What can hang from each mark
K_51: K_282 K_291 K_482 K_764
K_525: K_155 K_282 K_345
K_508: K_482 K_899
K_764: K_155 K_424
K_345: K_525
K_899: K_155 K_291 K_508
K_155: K_482
K_424: K_51 K_155 K_525 K_899
K_896: K_482 K_508 K_621 K_699 K_764
K_621: K_155 K_282 K_424 K_482 K_896
K_282: K_345 K_896
K_291: K_345
K_699: K_291 K_424 K_525
K_482: K_508

Each row was made from one small tree. The marks that hang from a mark follow it in brackets, in the order of their numbers. Every link used is in the known rows. Write each row's tree.
Each row is shifted at random along 7 fixed directions that mean nothing.
Known rows
K_155{K_482{K_508{K_899{K_291{K_345{K_525}}}}}}: [  -3  318 -138  -38   -6  -83    0 -103  -39  -22 -308  236   74  -53
 -108   13 -130  202    0   71   83 -101  198  -92 -111   35   -6  -59
 -168  -83   30   26   61  119   96  -10   56  190 -145  124  115 -203
 -232 -164   16 -302  -22  -88  -52   81 -162  -47  125  -88  200  137]
K_621{K_155{K_482} K_282{K_896}}: [ -62   65  -30   96  -94  -20    5  101  110   71   78  111   98 -204
  178   30   26  275   44    9  -32 -188 -130  145 -320   68   33  192
  184   41  271  -53  -10  109  137   -1 -199   91 -292  -16 -115   58
   -9    9 -105  -45 -167 -260 -160  -40  -80  142   34 -128 -142  -75]
K_51{K_282 K_482 K_764}: [-114  158 -128  113   88  -19  205  149   66  -87  -15  -89  139 -115
   38 -195 -180  106  -17  103   96 -515 -442  136  -38  -99  150   60
    3 -267  193   94  -21    5  230  106   24  184  -31 -118   91  249
   14 -133   -7  -72 -211 -124  -80   61  271   62  -28   91   57  -19]
K_291{K_345{K_525{K_155 K_282{K_896{K_482 K_508 K_699}}}}}: [  87  -54 -178  145  -54   62   68  214   36 -158  168 -101   68 -184
  216   43 -141   88  100   72   55 -249 -280  193 -201 -134  321  158
   22 -221   77  196 -374  -38  133   19  -86  132   26   34  -18  174
  218   19   34 -104  -41  -12   49   -5    2  209 -148  242  -45 -103]
K_896{K_482 K_621 K_699{K_291 K_525{K_155 K_282 K_345}}}: [ 234   52 -125  189 -116   76 -166   65  156  -24   34   67  -85   59
   84  193  305  -88 -150  -11   34  137  -42   87  113  -89 -116  102
 -268  152 -149  -28 -184  -27 -250  103 -143 -184 -112 -151 -105  -58
  102  144 -193  122  233  -47  165   86  -74  -57    6   60   -7 -118]
K_764{K_155 K_424{K_51{K_291 K_482{K_508}} K_525{K_282}}}: [ -52  610 -340  -89  235  -99 -174  281  100   92   57 -136 -241 -128
  215 -206 -153  143   88 -110  160 -351   19   66  104 -138  138  -32
  178 -109 -116   41 -286  128  249  193  284  202   19  -92  276  -31
 -505 -112  -48 -312 -103   19 -253   53  199   89   42 -104 -151  -83]
K_699{K_291{K_345{K_525}} K_424{K_51{K_482{K_508}} K_899}}: [  17   44  -66  381  167   65  -12 -130  -74 -141 -139   19   46  213
 -161  -10 -113 -170  -65  249  343  -77  -96 -301  181 -130  -86 -130
 -673 -403   48  324    1 -129  -94  157  223   14  -26 -131   54  197
  -39  -91  245   53  175  270  478  142  145    4   47  186  540   53]
K_525{K_155{K_482{K_508{K_899}}} K_282{K_896} K_345}: [ 119 -173   50  -66  -26  -22 -271 -113  -84   14 -113   72  104  254
  -82   24  208  -82  241 -112   73  330  305  -17  -77    0 -114 -142
 -229  368   38  150 -169 -138  -22    1 -245  -32   56  115 -229 -156
  -36  200  -11  144   95  171  144  -67 -308 -110   61  150  173  -27]
K_424{K_51 K_155 K_525 K_899{K_508}}: [   6 -239  215   60  217   73  -60  -81  -98   87  175 -190 -122   53
   -8  -45   76 -369   55   68  -58  266  123 -131  167  191   45 -168
   21  259  -39  136  138  -95 -151  -53  186  -45   -6   76  205  -86
 -177   -8  251  221  257  278  -95 -193 -145  -25   65 -294  -90   19]
K_699{K_291 K_424{K_899} K_525{K_155}}: [ 127 -149  217  364   15   88  -23 -101  159   64  103 -217 -200  -48
  165   60  314  -92 -160   32  -35  358  -19   -9   19  217  158 -150
  -18  169 -266 -316   71 -141 -333 -137  -56 -212 -155  101  -61 -214
  -34 -176  -65  191  310   29 -103  -57 -292   16   44 -291  100  -52]
K_424{K_51{K_282{K_345}}}: [ -58 -100   67 -145   85  154   81  214  329   17  247 -405 -420  -65
   71    6  -64 -202 -104 -123  -33 -133 -195  274  153  -11  185   71
  301  -92 -387 -278   33   40  216   60  125 -134  371 -130  -50  247
  110 -146 -306   36  -75  -42 -419  -45  227  168 -168 -167 -405 -115]
K_51{K_282 K_291{K_345{K_525}} K_482{K_508} K_764}: [-297  121   79 -365  -98 -204 -133  -91  135  -20  257  -32  -60   70
  120 -288  226  -91  -54 -266  -46 -593 -271  127  -28 -201 -125  139
   90  122   10 -394  -75 -273  115  138 -198  -66   90 -365 -106  350
  174  -87  -37  189 -324 -220 -139  112  214  -11 -334   57  -18 -309]
K_899{K_155{K_482{K_508}} K_291}: [   3 -143  173  -42  -93   70  109  -91   51  -50  -15  -21 -118   -8
  -93  -20   21  -23 -136   30 -137  229   67 -115   46  151  -84 -111
   42   67  -22  -88  443   39    4 -124  104   76  -20   39   41  -56
   38 -171   39   46  -29    7 -174 -131  -21   84  128 -245    1  115]
K_282{K_896{K_621{K_155}}}: [   0 -102 -209  149  173  128  224 -133    8    4 -424  229  206   24
 -282  -30 -107   96   55  103  -97  227  117 -193   15   42  -28  -65
  -26   19  145   47  488   86  -28   63   90  -75  -48   95  124 -315
  -32  222   -8  -77  242   79   69  -51 -108  -56    0 -176  122  253]
K_508{K_482 K_899{K_155 K_291{K_345{K_525{K_282{K_896}}}}}}: [  68   93  -21 -374  -38  106  117  289  160 -195  102 -160 -376    8
  -64   70 -227   84 -100  -55 -127  -48   42   -3  203  -66  -48  150
  203 -335 -316   -5   51  197  151   15  238  133  407  -13   69  107
  270  -79   55 -102  -50  -34  -74  -16  311  169  -34   21 -168   60]
K_621{K_282{K_345} K_896{K_482{K_508}}}: [ -97  278 -320  -21   28  -47 -133  -81 -127   14 -226  447  199  -46
  -96  155 -160  236   41  -13  180 -289  104   37 -214 -131  -69  125
  -99  -49  268  110 -152  171  156  180  -88   66 -189  -60   -9  -47
 -204  181 -112 -251  -48  -75  105   73   46 -145  -83   88   83   -3]
K_282{K_345 K_896{K_508}}: [-164 -155  155 -244 -226   30   43  -85  292  -12  202  -41 -362 -186
  113   32  274    3  -73 -365 -356   28    4  247 -277  -20   97  188
  401  334 -167 -625  269  -34   66  -27 -241 -259  109  -60 -118 -101
  137   60 -293   62   47 -200 -448 -117 -130  114 -270 -273 -281 -294]
K_896{K_482 K_699{K_424{K_155 K_525}} K_764}: [ 104    0  282  346  -57    9  -35  116  101   68  448 -242 -232  -56
  408  185  246 -175 -225  -44  174   54 -380   63  154 -127  -82    0
   37 -288  -56  137 -281  -86 -171   75   -4 -220    9 -134 -154  356
  123  -86 -146  262  -62   12  166   66  378   71  232  240 -229 -180]
K_482{K_508{K_899{K_155 K_291{K_345{K_525{K_282{K_896}}}}}}}: [  23  -88   85 -192   42    4  -68 -193   -3  -66 -186   71  -61  197
 -234   72  -76  -11   15  -70   63  188  292 -217  151  -43 -165 -146
 -143  -10 -143    3  174   16  -31    8  102   -4  265   67  -40 -123
   31  -28   61  -12   34  176  141   22   67  -74   39   62  132  160]
K_482{K_508{K_899{K_155 K_291}}}: [-284   64  -42 -289 -139  -87   38  280  -76    4  153  -64 -258 -181
   96  -42 -100   53   31 -163 -411 -131   34   63 -225  102   43  231
  433    9   26 -261   82   38   80 -223   51   53  -32  -54  240  -52
   32   23  217  -45  -25 -286 -222  -22  -63   71 -236 -264 -212 -102]
K_899{K_155{K_482} K_291 K_508}: [  92 -166  144  128 -106  164  353  -36   -1  -80  -35  -91   33 -216
  -55  -17 -173  140 -169  227  -94  163  -99   41  -47  315  263 -111
   73  -50   13   77  396  176   22 -236  133  278 -140  220  172 -101
  -11 -343   90 -108  -19  -42 -345 -161 -134  147  167 -279   -6  209]
K_621{K_155{K_482} K_282 K_424 K_896}: [  40 -124   71  302  -40  -34   -2    0  -42   27   80  214  267  100
   64  165 -118  170    3  183  252    8 -114 -146 -117  -87 -317  -14
  -61 -251  459  256   76  127  -14   41  -28  109 -168  -65 -270  249
   57   38   -6   97 -172   22  332 -111  302  181  199  196   45  126]
K_51{K_282{K_345} K_291 K_482{K_508} K_764{K_155 K_424}}: [-187    9  132   48   21 -203   69 -210    6   93  -30   47  154  -34
   14 -346   74 -120   19 -116  148 -312 -285  -33   72  -83   -7 -104
  -42  164  209 -150  180 -276   12   62  -13   46  -86 -232    4   97
 -138 -187  -74  233 -150  -60  -90  -63  239  -60  -79   64  144  -93]
K_525{K_155 K_282{K_896{K_699}}}: [  78  -29 -160  134  -29  112   25  208  144  -91   96  -72  -73  -90
  173    6   19   97   41  -31  -51  -50 -163   80 -139  -73  149   68
  132  -24  148   39  -51   62  134   59  -38   46  -31   14   -3   62
  142   87  -43  -40   54  -28  -59  -66  -68  211  -13   30  -73 -128]
K_764{K_424{K_51{K_291}}}: [-353  519 -568 -393  118 -187 -185  334 -113  121  -76   92 -143  -14
   47 -375  -30   -9   58 -178 -406 -415  125  -65  -37 -155 -117  263
  417  122  108 -330  -38   23  233  136  195  -75 -168 -247  449  -21
 -188  311  165 -279   63 -203 -116  146  -71  -56 -330 -278  -79 -216]
K_291{K_345{K_525{K_155{K_482{K_508}} K_282{K_896}}}}: [ -40  384 -228 -444  -75  -48 -244  104  351  -26    6   12 -307  -56
  167  -74  169  260   29 -278 -204 -216  199   94 -226 -119   27  177
  353  167 -193 -442 -119   85  259  131 -136   22   67   62  -24 -109
  -27   15 -171 -278  -21 -222 -438  -26 -231   97 -200 -292 -165 -188]
K_345{K_525{K_155 K_282{K_896}}}: [  77  125  -96 -316   64 -110 -458 -167   19   19 -154  116    8  450
 -124 -130  280  -66  135 -214    8  144  354 -264  155 -293 -386  -76
 -116  362   29  -77 -158 -124  -40  226 -125 -200  174   34 -179  -77
  102  391  -10   28   65  183  285   36 -136 -200   68  204  138 -127]
K_699{K_291 K_525{K_282{K_896{K_621}} K_345}}: [  97  -57 -335  129   10   81  -40  -35  159  -55 -258  186   71  -30
 -158   28  170   43  -59   50 -128   40   69  -17  -88  -35   73   86
 -203  303  -17 -197   55   -3  -46   58 -118  -80 -138  -25   57 -300
   56  146    4  -66  352   34   64  103 -344  -80 -145 -203  273  -93]
K_896{K_482 K_508 K_621 K_699 K_764}: [-107  -86 -144  174  -27   12  185  265 -318  108   25   34  164 -152
  101  118 -114 -129   76   64 -238  -12 -238  205  -47   13   74  184
  128 -184   56  252 -174  -49 -123  -25  -67 -187 -103 -127  219  -11
   53  375  -67   48  128 -126  207  130   80 -124 -244  164 -245   30]
K_291{K_345{K_525{K_155}}}: [  82   47    4   32  -90 -102  -93 -177   98  -46  -44   64  135   28
   65 -102  205  -13    1   -1   36 -119  -39 -146  -76  -99  -22   20
 -119  174  170 -180 -100 -156  -29   -7 -126  -18 -141   80 -119   70
  155  -68   98   19  -11  -42   54   -8 -194  -14   63   47  187 -124]
K_282{K_345{K_525} K_896{K_482{K_508} K_621}}: [ -55 -105 -144  116 -105   37  135  -77   34 -109 -176  248   74 -125
  -93   -3  -55   24   17  -26  -30   -9 -102  -11 -230 -115   66  177
  -12   26  234   15  210  -58   -5   36  -77  -42  -94  -32  -11 -129
  137  191  -29   41  179  -85   -4 -112  -87   34 -155   49   61  -43]
K_291{K_345{K_525{K_155{K_482} K_282{K_896{K_508}}}}}: [ 102  103   95 -295 -127 -139 -356 -279  193   29   -3   78   -9  166
   61  -56  464   30   55 -239  -44   41  274   37  -65  -91 -164  -14
  -49  478 -133 -341 -171 -151  -52  131 -357 -156    3   67 -307  -60
   61   73 -188   40  -72  -16  -89   11 -313 -105    0    2   25 -181]
K_621{K_155 K_282 K_424{K_51} K_896{K_482 K_764}}: [-101 -231  -20  350   65  100  236  344   -2  218  107 -181  165 -314
  253  150 -319  195   29  150    3  -55 -278  221 -237  206  170  159
  467 -353  180   76  -60  229   64 -127   19  -39  -86    6  -45  230
  -84   40 -167   12  -86 -110  -70  -12  187  231  -96  -77 -455  141]
K_482{K_508{K_899{K_155 K_291{K_345{K_525}}}}}: [-277   19 -152 -264  -10 -173  -69  294 -338   44  161  -90   75 -150
   55  -81 -254   23  234  -55 -204 -273   33  138 -252   76  202  232
  293  -48   85   93 -413  -67   61 -243  -20  127   -3    1  185   33
   28  148  362 -113 -147 -125   87  110  -92  -57 -269   65 -121  -81]
K_896{K_508{K_899} K_621 K_764}: [  35  -23  197  261  -72 -136   61 -117 -314   75 -147  168  296  101
   -9  103   41 -156   73   83   94   80  -39 -125   73  -23 -206  -68
 -371  -89  165  262 -121 -146 -237  -39 -107 -129 -155  -22  -47   25
   22  130   88  209   43  -11  468  155   49 -228  134  369  213   90]
K_508{K_482 K_899{K_155 K_291{K_345}}}: [ 124 -252  388 -129 -140   43  183  -49   16 -136  156 -147 -162  102
 -121   94   27 -199 -161   35  -50  226  -26  -84  327   94 -183  -23
  -86 -113 -200   -5  222  -30 -155 -137  120  -10  237  -44 -120  193
  348 -205  105  273  -86   32   88  -64  252   45  133  108  -28   93]
K_899{K_155 K_291{K_345{K_525}} K_508{K_482}}: [ -65  -52  -48 -316 -109  -34  140   74 -146  -57   82  -49   96 -182
  -63 -128 -105  107  -39   80 -285 -121  -12   84 -107  191  221  196
  279   89   13  -19  -41   71    7 -208    7  170  -62  110  192   -8
  149  -30  270 -120 -106 -119 -177  -18 -176  -27 -143 -152 -108    4]
K_621{K_155 K_282{K_345} K_482 K_896{K_508 K_764}}: [-151  -94  -48  153  -38  -44  -35 -185 -138  167 -308  522  381    4
 -144  152  -50  141  118   61   46  -28   86 -225 -255  -27 -285   84
 -137   63  494   52  161   37  -34   77 -192  -80 -293  -18  -45  -90
  -71  307  -67   43   99  -48  287  -62  -16 -130  -47  -18  119   99]
K_51{K_282 K_291 K_482{K_508{K_899}} K_764{K_155}}: [-285  246   12 -197   10 -268  -28 -171  -95   18 -154  259   77  220
 -101 -332  125 -112   44 -146  -59 -406 -122 -269  132 -214 -428  -27
 -167  117  321 -150  274 -268    1  187  -24   21  -99 -329  150  112
  -21   47  145  257 -105 -157  174   37  250 -164 -112   47  276 -101]
K_621{K_155 K_424{K_51{K_291}}}: [  42 -234  358  215  -23  -69  -57 -279   40  203   64  -86  185  152
   53   -3  230 -136  -55    7  175  236   77 -150  124   73 -254 -179
 -152  144   55 -191  122  -51 -242 -116  -59 -253  -50  -50 -316  190
  -93  -94  -58  275 -173   97  205   94   37   14  262  117  -20   11]
K_899{K_155 K_291{K_345{K_525{K_282}}} K_508{K_482}}: [ 269  120  120  -28  -85  -17   30 -213  -67 -110  -30   19  277  -65
  -63   49  -73  236 -111  205  332  -93   52   18   67  109  171  -76
 -329  -72  -45  294 -277  187  -18  -82  -14  290  -59  206 -120  100
  -47 -319  113 -194 -304   90   61  140  -42  -66  324  253  166  113]
K_621{K_482{K_508} K_896}: [-118  -74  -64  -38   78  105   75   14 -103  -29   35   28  -18   -9
  -95  137 -214  110  111    3   53  125   55  126  -98   57   13  -45
   78 -157  -16   94  170  135   89   -4   16   21  150  -12   -7  -69
  -77  108 -116 -140  -40   48 -104  -76   67   64 -174  -50 -151  113]
K_699{K_424{K_51{K_291 K_482}} K_525}: [-194  233  -31  -17  -76 -115 -138   -5  178   91  235  -88 -208  -94
  215 -195  460  -54 -197 -129 -204 -219 -146  129 -136   32  -30  146
  249  265  -58 -561   -7 -181 -161   76 -191 -236 -335 -220  -12   89
  -26  -57  -86  153  -60 -265 -243  119 -210  -30 -113 -308 -117 -341]
K_896{K_508{K_482 K_899} K_621 K_699{K_424} K_764}: [  10 -277  171  349  -39   97  421  339 -178   64  195 -214  -84 -208
  155  265 -201 -155  -51  113 -121  214 -398  225   89  125  175   63
  242 -481 -159  230   28   -6 -230 -142  108 -160   94  -54  116   40
  176   22 -120  203  162 -134  112   16  294   53 -114  161 -334  138]
K_764{K_424{K_155{K_482}}}: [  58  368    1   45  -22 -234 -236 -137  -34   83  -61  170  124   39
  102 -179  284   40    9  -35   61  -18  132 -172    2  -52 -236  -74
 -110  264  236  -29  -12  -54  -48   81  -43   40 -380    9  -39  -49
 -256  -58   27  -25  -74  -60   33  -24 -131 -101  306  -28  172  -86]
K_508{K_482 K_899{K_291{K_345}}}: [ 192   64  194  106  -74   45  249  -20    1 -151   41  -74  -20 -106
  -36  166 -165   49 -175  163  245  -29  -92   61  177   98   99  -22
 -297 -379 -176  184  -74  159  -15 -105  144  153  100   30  -81  169
   78 -360    3  -70 -178   -4   79  134  200   79  252  238   87  131]
K_899{K_155 K_508{K_482}}: [  38  171   33 -342  -52   83  102   -9   23 -220  -62  114 -270  277
 -172   31  -79   31 -135   12 -139  103   75 -364  287 -212 -408  -28
   17 -206  -25   32  436  185  102  116  252   78  205  -18  167   41
  147   -4  157  -45   32  -41   -7 -164  329    9   62  -45   61   86]
K_899{K_291{K_345{K_525{K_155 K_282}}} K_508}: [  92  309  -20 -314  -89  -91 -247 -217   68  -17  -57   90   -4  102
  -22  -65  176  162 -144  -70   71 -106  276  -63   16  -23  -23   13
 -179  177 -121 -127 -258  102   -4   48  -70   58  -28  102  -48  -17
  -59  -72    6 -243 -109   19  -51  163 -223 -120   94   -2  149  -51]
K_621{K_155{K_482} K_424 K_896}: [ -68 -808  168  290   88  157  351  120 -175   59  134 -168  211   57
 -122   44 -266 -161  149  222 -176  519 -152  -33  -10  177   -7 -117
  323 -156  218  223  455  -62 -144 -241  112  -46  174   56  -70   31
  254  177   96  288  112  211  153 -328  145  230 -131  -45 -187  283]

Write each row's tree
[ -26  264  -72 -190  187    9 -239   51   49   -5  120  -68 -383  307
   -1   27  123 -116 -109  -59  -21  115  187 -237  251 -214 -254  -49
   83 -151 -319 -131  -87  -27  -68  194  175 -167  185  -87   71  -76
  -36  145    3  -59  165  135  124   70  189 -116  -39  -71   57  -35]
K_699{K_424{K_899} K_525}
[  24  321   35 -287  -78  -69  -86  -13  113    7  -74   34 -166   29
  -38    3   61  117 -111  -88  -78  -85  253  -53   84   64 -160   14
   13   23 -197 -215   30  112   27  -17   41   85    0   56   26  -33
  -52 -166   17 -146 -108 -117 -101   86   -8  -45  170 -153   19   40]
K_508{K_899{K_155{K_482} K_291{K_345}}}
[-107  194 -312    3   63  -46   64  223  -93 -117   61   70  138 -105
   71  -78 -155  111   87   47   25 -494 -271  229 -161 -144  147  219
   32 -205  209  243 -328    9  230  151 -101   92  -70 -141   59  195
  119  190   23  -95 -210 -111   91  104  132   22 -132  226    5 -109]
K_51{K_282{K_896{K_482}}}
[  94  -71  286  286  -50  137  197 -100  302  -18  211 -241 -198 -178
  192  -12  100 -170 -218   59  152 -167 -278  123  105  188  199 -106
 -125    8 -139 -297  257   -6   63  -40  110   -2  -73 -113  -41  203
  -50 -499 -158  186  -50  -66 -386   15   23  246  114 -194  -65  -98]
K_424{K_51{K_282 K_291} K_899}
[ -13  200   22  107  -46  -27  102  124 -103   23   47  -78   23 -277
  132   89 -215  220   42   74  131 -108  -17  292 -222  217  305  -20
    6 -195  -74  149 -195  170  126 -187  -12  241 -128  118   29  -56
 -275 -271  -62 -266 -219 -161 -223   99 -119   81  123   -2  -79   65]
K_155{K_482{K_508{K_899{K_291}}}}
[  83 -460 -132  130  -61  209  327  257  -19 -179  -36  -72   43 -165
  -94   88 -253  -20  145  123 -230  134 -163  120 -149   40  303   90
   88  -49   86  149  150   22  153 -153   34  156  140  106  138 -124
  224   56  168   49  243   56  -49 -157  -68  175 -193    1    6   50]
K_525{K_282{K_896{K_508{K_482 K_899{K_155}}}} K_345}
[ -91   44  -80 -259  -13  -67 -229  155   28  113  147 -166 -112  -22
  107  -96   29  -62  141 -225 -101 -106   59  123 -132  -99  159  153
  327  209  -79 -222 -394  -84   82  -86  -98 -108  146   79  -60  -12
   46  188  -34  -98   -9  -72 -119  -17 -140  -55 -138   33 -211 -255]
K_282{K_345{K_525{K_155}}}
[ 195  -13   76 -102    4  -42 -282 -329  128  -48 -129   96   45  383
 -170  -15  257  -71  -13  -99  197  177  201 -226  246 -275 -333 -159
 -332  239  -17  -61    9  -74  -61  211  -79 -156  207   13 -299   -1
  140  120 -103   61    0  235  260   84    3 -134  205  289  199  -74]
K_345{K_525{K_282{K_896}}}
[  80  -84 -274  253  113   75   40   77   33   82 -240  -61  169 -111
  -46  -69  -28   66   36  147  -87   79  -14  114  -82  153  354  -25
  -19   42  -90  -47 -124  -73  -65  -69  -36    5 -142  187   92 -212
  -20   -8   50 -127  266   21  -42   25 -396  -41 -136 -187  183   58]
K_699{K_291{K_345{K_525{K_155{K_482} K_282}}} K_424}
[  -7  143   27 -190   19  -52 -134 -156  -49    5 -173  154   -2  226
 -142  -15   77   16   58  -47  -30  140  252 -229   98  -64 -331 -160
  -52  126   25  -19  236   18   43   58   11   15   -8   49   -6 -110
 -120   32   40  -35  -60   11   23  -65   12 -132  151  -72   94   73]
K_899{K_155{K_482{K_508}}}
[  18 -129  189 -432  -90   37   78 -230  -26 -104  -21   53  -98  195
 -274  -39  115  -92 -201    0 -236  223  204 -200  271   84 -235  -20
    5  138 -173 -116  363   48 -101  -33   92  -28  152    2   60    1
  210  -29  133   71  -18   63  -58  -77   43 -115  -24 -166   38  114]
K_899{K_155 K_291{K_345} K_508{K_482}}
[  69  214  131  118  -68 -100 -104 -230   27    7 -228  190   57   14
   77   83   44  149   72 -137  295  -57  108 -138 -180 -186  -74 -106
 -226  -35   88   50 -159  -14   30   93 -172  -72   -3  173 -186  -71
 -107    3 -184  -81   -8   17  213   59  -26  -50  266  304  208  -66]
K_282{K_345{K_525{K_155{K_482}}} K_896{K_508{K_899} K_764}}
[ -54  388 -161  -49  107 -115 -336 -130  162   68 -237  273  -55   17
  -77  -73  218  -26   32 -110   72 -208  278 -211  -64  -82 -190  -21
 -196  327  187  -63    2    4    5  224    0   30 -275  -11  117 -136
 -410  -11   92    3  108   19  -36  -27 -195 -142  220 -248  129 -129]
K_424{K_51{K_482{K_508{K_899}}} K_155 K_525{K_282{K_345}}}
[ 221  261 -157  154  -77   68  -70  146  120  -53 -180   40  -15 -142
  121  100 -102  266   45   63  201  -16  139   46 -229   73  236  -68
 -220  -54   16  143 -253  200  222  -93    4  324 -139  241   16 -165
 -297 -246  -22 -285   47  -47 -167    7 -274  123  242  -38  175   56]
K_525{K_155{K_482{K_508{K_899{K_291}}}} K_282 K_345}
[ -22 -132  -44   31   10   40   41   16 -155  -19   99   11  -42   -3
    9  183   26 -135   -6   10 -156  137  -56  138   56  -80   -6   17
   60   -5 -178   14  -41  -58 -172   37  -74 -218   70  -90  103 -122
   49  205 -174   11   92   25  129   45   83  -96 -170   88 -202    2]
K_896{K_482 K_508 K_699{K_525}}
[  56 -424   80  115   -2  153  337  149 -232 -130  189 -278  210 -171
  -53  -59 -417  -33   25  343   19   22 -280  140  -29  228  452  -25
   59 -268   29  472  -72   -9   48 -279  142  365   70  182  132  154
  250 -201  312  -56 -108  141  -47 -137    8  173  -46   73   -7  194]
K_899{K_155{K_482} K_291{K_345{K_525}} K_508}
[ -81  545   17 -234  -78 -168 -217  -26  -14   -8   28   94 -214   11
   99  111   -1  217  -71 -185  161 -221  247  -12  -60  -86 -145   34
 -138 -154 -129  -97 -248  196   95   10   23   47   14  -49  -25   22
 -273 -133  -36 -277 -248 -149   21  267   86  -62  153  104   40  -76]
K_482{K_508{K_899{K_291}}}
[  78   84   37 -251  -74  -62 -200 -202   66   11 -114  142   40  107
  -98   26  248  104   28 -140  -59   62  343   83   -6   28 -131  -38
 -133  317 -154 -131  -47   22  -18  108 -233  -34    2   42 -163 -124
  -47   71 -121  -35  -91   50   -4  107 -201 -130   64   11   72  -17]
K_525{K_282{K_896{K_508{K_899{K_155{K_482} K_291{K_345}}}}}}
[  22    7    9  239   28   63  121  190  -29   85  -35   -7   45  -65
   88  101 -231   -1  -37  120  185   49 -229   -7   88   14  -31   21
   35 -369   40  219   21   99   43   20  149   34  -38  -91    9   60
  -40  -20 -161    2   57  -74  -51  -52  287   50  -30   84 -109  187]
K_896{K_621{K_282 K_482{K_508}} K_764{K_424}}
[-251 -354   51  -86  -91   46  131   61  -67  -48  112  105 -133   82
  -62   11   26 -102   54  -76 -415  264  -31 -151  -74  -29 -293  149
  271   25  249 -113  519 -106  -72  -50   17 -173   56 -170   66   19
  274  311  123  284  152  -72   49 -248   90  118 -334 -217 -160   19]
K_621{K_155 K_896{K_482{K_508}}}
[ 143  -35  154  -16  -41  -73 -158 -101   20   67   81   -6  -70   13
   88  -65  214 -113   -9  -65    2  241  161  -52   89   90   61  -97
   88  370  -25  -81  -47  -43 -144  -71   57   -5  -99  116   20 -235
 -164  -74   50  106  193   98 -206 -205 -178  -45  114 -102    6  -42]
K_764{K_424{K_525{K_155 K_282{K_345}} K_899{K_508{K_482}}}}
[  -6   76 -298  217  308    9 -207  106 -140  155   -1  -82  211  -10
   -4 -139   13 -138  130   98  164 -121   23   87    6   35  245  -89
 -128   99   61  287 -458 -119  -31   83   29   26 -157   29  123  -10
 -315  100  201   -8   62  241  164  130 -170 -159   79   16  104  -71]
K_699{K_424{K_51{K_291 K_482} K_155 K_525{K_282 K_345}}}
